Below are the code and all the weights of a small trained network. Each question names an input and a target symbol and asks about switching units off, where a switched-off unit gives its printed mean instead of its output.

import numpy as np


def w(rows, s, z=0):
    codes = np.array(rows[::2]) - 128.0
    scale = np.full(codes.shape[1], s)
    scale[-1] = z or s
    return codes * scale


def norm(h):
    return h / np.sqrt((h * h).mean(-1, keepdims=True) + 1e-5)


def f(y):
    return y / 2 * (1 + np.tanh(0.7978845608 * (y + 0.044715 * y**3)))


def softmax(a):
    e = np.exp(a - a.max(-1, keepdims=True))
    return e / e.sum(-1, keepdims=True)


def log_softmax(a):
    a = a - a.max(-1, keepdims=True)
    return a - np.log(np.exp(a).sum(-1, keepdims=True))


def net(x, mask):
    ids = ['ΓΔΛΠΨαβεζηθξστφω'.index(c) for c in x.split()]
    T = len(ids)
    res = E[ids] + P[:T]
    r = norm(res)
    for j in range(2):
        rows = slice(2 * j, 2 * j + 2)
        q, k, v = (r @ M[0][rows].T for M in (Q, K, V))
        z = softmax(np.where(np.tri(T) > 0, q @ k.T / 2**0.5, -1e9)) @ v
        o = O[0][rows]
        res = res + np.where(mask[j], z, o[:, -1]) @ o[:, :-1]
    y = f(norm(res) @ A[0][:, :-1].T + A[0][:, -1])
    res = res + np.where(mask[2:6], y, B[0][:, -1]) @ B[0][:, :-1]
    return log_softmax(norm(res)[-1] @ U[:, :-1].T + U[:, -1])


Q, K, V, O, A, B = {}, {}, {}, {}, {}, {}
E = w([
[191,139,89,88,209,96,97],'Γ',
[184,135,74,74,206,106,97],'Δ',
[132,118,45,72,199,118,112],'Λ',
[195,129,89,74,169,98,92],'Π',
[159,144,59,66,187,101,99],'Ψ',
[132,111,48,82,201,123,112],'α',
[188,108,91,87,191,101,99],'β',
[138,114,60,84,218,97,119],'ε',
[205,134,92,75,196,99,96],'ζ',
[190,150,73,68,176,89,94],'η',
[187,138,84,67,194,80,105],'θ',
[165,222,125,72,195,113,73],'ξ',
[77,190,104,177,251,42,115],'σ',
[4,140,230,118,95,41,160],'τ',
[109,110,215,67,207,180,173],'φ',
[111,117,160,169,110,255,9],'ω',
],0.018)
P = w([
[181,18,123,138,163,66,2],'0',
[102,77,132,88,153,76,31],'1',
[100,100,131,92,159,82,57],'2',
[109,121,123,91,164,95,78],'3',
[120,131,114,89,174,102,97],'4',
[126,145,112,93,178,112,110],'5',
[125,155,110,95,175,114,124],'6',
[133,163,106,102,178,124,134],'7',
[141,175,109,106,171,131,145],'8',
[139,187,99,102,160,139,156],'9',
[152,201,93,106,152,143,165],'10',
[148,201,99,111,152,153,175],'11',
[157,212,89,109,147,159,192],'12',
],0.016)
Q[0] = w([
[104,54,114,229,54,140,163],'H1',
[124,175,162,207,177,117,129],'H1',
[126,248,53,14,196,35,217],'H2',
[71,158,180,123,174,40,78],'H2',
],0.012)
K[0] = w([
[116,55,144,52,156,68,49],'H1',
[139,87,126,119,76,129,135],'H1',
[137,191,120,144,127,137,251],'H2',
[136,97,151,158,97,181,219],'H2',
],0.016)
V[0] = w([
[154,145,78,114,190,198,22],'H1',
[91,206,235,196,125,238,65],'H1',
[222,175,133,29,203,212,111],'H2',
[106,235,18,221,254,71,103],'H2',
],0.0091)
O[0] = w([
[137,119,175,119,98,197,104,186],'H1',
[4,133,107,121,159,170,44,76],'H1',
[92,78,173,97,154,65,143,90],'H2',
[109,143,155,202,111,101,104,255],'H2',
],0.017,0.0073)
A[0] = w([
[93,128,217,146,75,156,182,207],'N1',
[27,133,33,136,119,105,217,3],'N2',
[79,88,105,39,208,162,209,217],'N3',
[156,165,11,202,235,123,136,178],'N4',
],0.012,0.0038)
B[0] = w([
[194,119,68,79,181,201,56,174],'N1',
[93,215,95,56,58,179,184,168],'N2',
[104,142,11,163,194,1,18,160],'N3',
[195,219,105,56,121,238,80,254],'N4',
],0.012,0.0097)
U = w([
[192,91,114,147,144,136,43,204],'Γ',
[85,194,180,145,177,124,195,254],'Δ',
[134,109,124,165,111,135,136,82],'Λ',
[132,117,138,149,112,132,132,68],'Π',
[139,114,137,151,110,126,135,73],'Ψ',
[131,109,135,152,115,138,138,79],'α',
[132,115,133,159,117,133,136,75],'β',
[138,87,130,178,137,142,183,154],'ε',
[134,110,145,152,128,136,147,87],'ζ',
[141,119,148,146,119,115,149,76],'η',
[146,117,164,137,139,116,180,105],'θ',
[117,140,248,68,178,137,114,28],'ξ',
[138,192,164,222,108,79,81,34],'σ',
[163,180,111,103,86,162,118,113],'τ',
[122,119,67,122,164,67,100,73],'φ',
[59,69,124,171,109,194,101,145],'ω',
],0.011,0.0091)

Each question gives the input, a string of symbols that net reads in full, and the target symbol t.
The units are the heads (2 rows each of Q, K, V and O) and the neurons (one row each of A and B). Each row of codes is followed by its name. A weight is (code - 128) times the scale printed after its matrix; where a second scale follows, it is the last column's (O, A, B and U).
mask holds one flag per unit, heads first, then neurons. A switched-off unit (its flag False) gives its mean, the last column of its rows in O or B, instead of its output. The means were averaged over made-up inputs and are rounded, as every weight is.
A unit's drop is (log p(t) with every unit on - log p(t) with that unit switched off) / (log p(t) with every unit on - log p(t) with every unit switched off).
The circuit of an input: a set's keep is (log p(t) with only the set's units on - log p(t) with every unit switched off) / (log p(t) with every unit on - log p(t) with every unit switched off). Starting from all 6 units, units are removed one at a time, each time the one whose removal leaves the highest keep (on an exact tie, the one counted first), for as long as the keep stays at least 0.8.
units of the circuit, in order: the units of the circuit, biggest drop first
unit that matters most: the unit with the biggest drop
top k neurons: the k neurons with the biggest drops, biggest first
heads that matter: for each layer, one digit per head in row order, 1 if its drop is at least 0.15 and else 0, layers parted by /
drop when u is switched off: that unit's drop, to one decimal
input σ τ Δ τ Γ ε α Λ τ σ, target τ: top 2 neurons	[N4 N2]
input φ τ σ Δ Γ Ψ τ σ Ψ η ξ φ Δ, target φ: units of the circuit, in order	[H2 N3]
input τ Λ ζ Ψ θ τ ε σ ξ, target σ: heads that matter	01
input Λ Γ ξ θ, target ξ: units of the circuit, in order	[H1 H2]
input τ θ τ τ ξ ξ τ τ Λ θ σ σ θ, target σ: heads that matter	01
input Δ Γ φ Λ, target φ: heads that matter	01
input τ Λ Ψ θ Ψ ω ζ, target ω: heads that matter	10
input σ ξ Π σ Γ, target σ: units of the circuit, in order	[H2]
input Γ Γ σ σ β ζ σ ζ Ψ Λ φ τ, target φ: top 2 neurons	[N3 N1]
input Γ φ η θ α τ τ τ ξ ε Λ ξ, target ξ: units of the circuit, in order	[H2 H1]
input Γ η ω τ, target ω: units of the circuit, in order	[H1 N4]
input Λ φ Γ, target φ: top 2 neurons	[N3 N4]
input τ ε τ ξ Λ ξ τ φ Δ ξ, target φ: top 2 neurons	[N3 N4]
input Γ Π Ψ τ, target Γ: unit that matters most	N1
input τ σ σ ε τ, target τ: top 2 neurons	[N1 N3]
input τ ε Λ τ ξ ξ Ψ, target ξ: top 2 neurons	[N3 N4]
input Γ τ τ ε τ τ Γ σ Λ, target σ: drop when H2 is switched off	1.0
input ξ τ σ τ ε σ φ β, target φ: drop when N4 is switched off	0.0
input τ ξ Γ θ ξ, target ξ: drop when N4 is switched off	0.0
input θ Δ α ε Δ τ σ ε σ ξ σ ζ, target σ: unit that matters most	H2
input ε β σ ε ω Δ Ψ ε Γ ξ Π, target ξ: drop when H1 is switched off	0.4
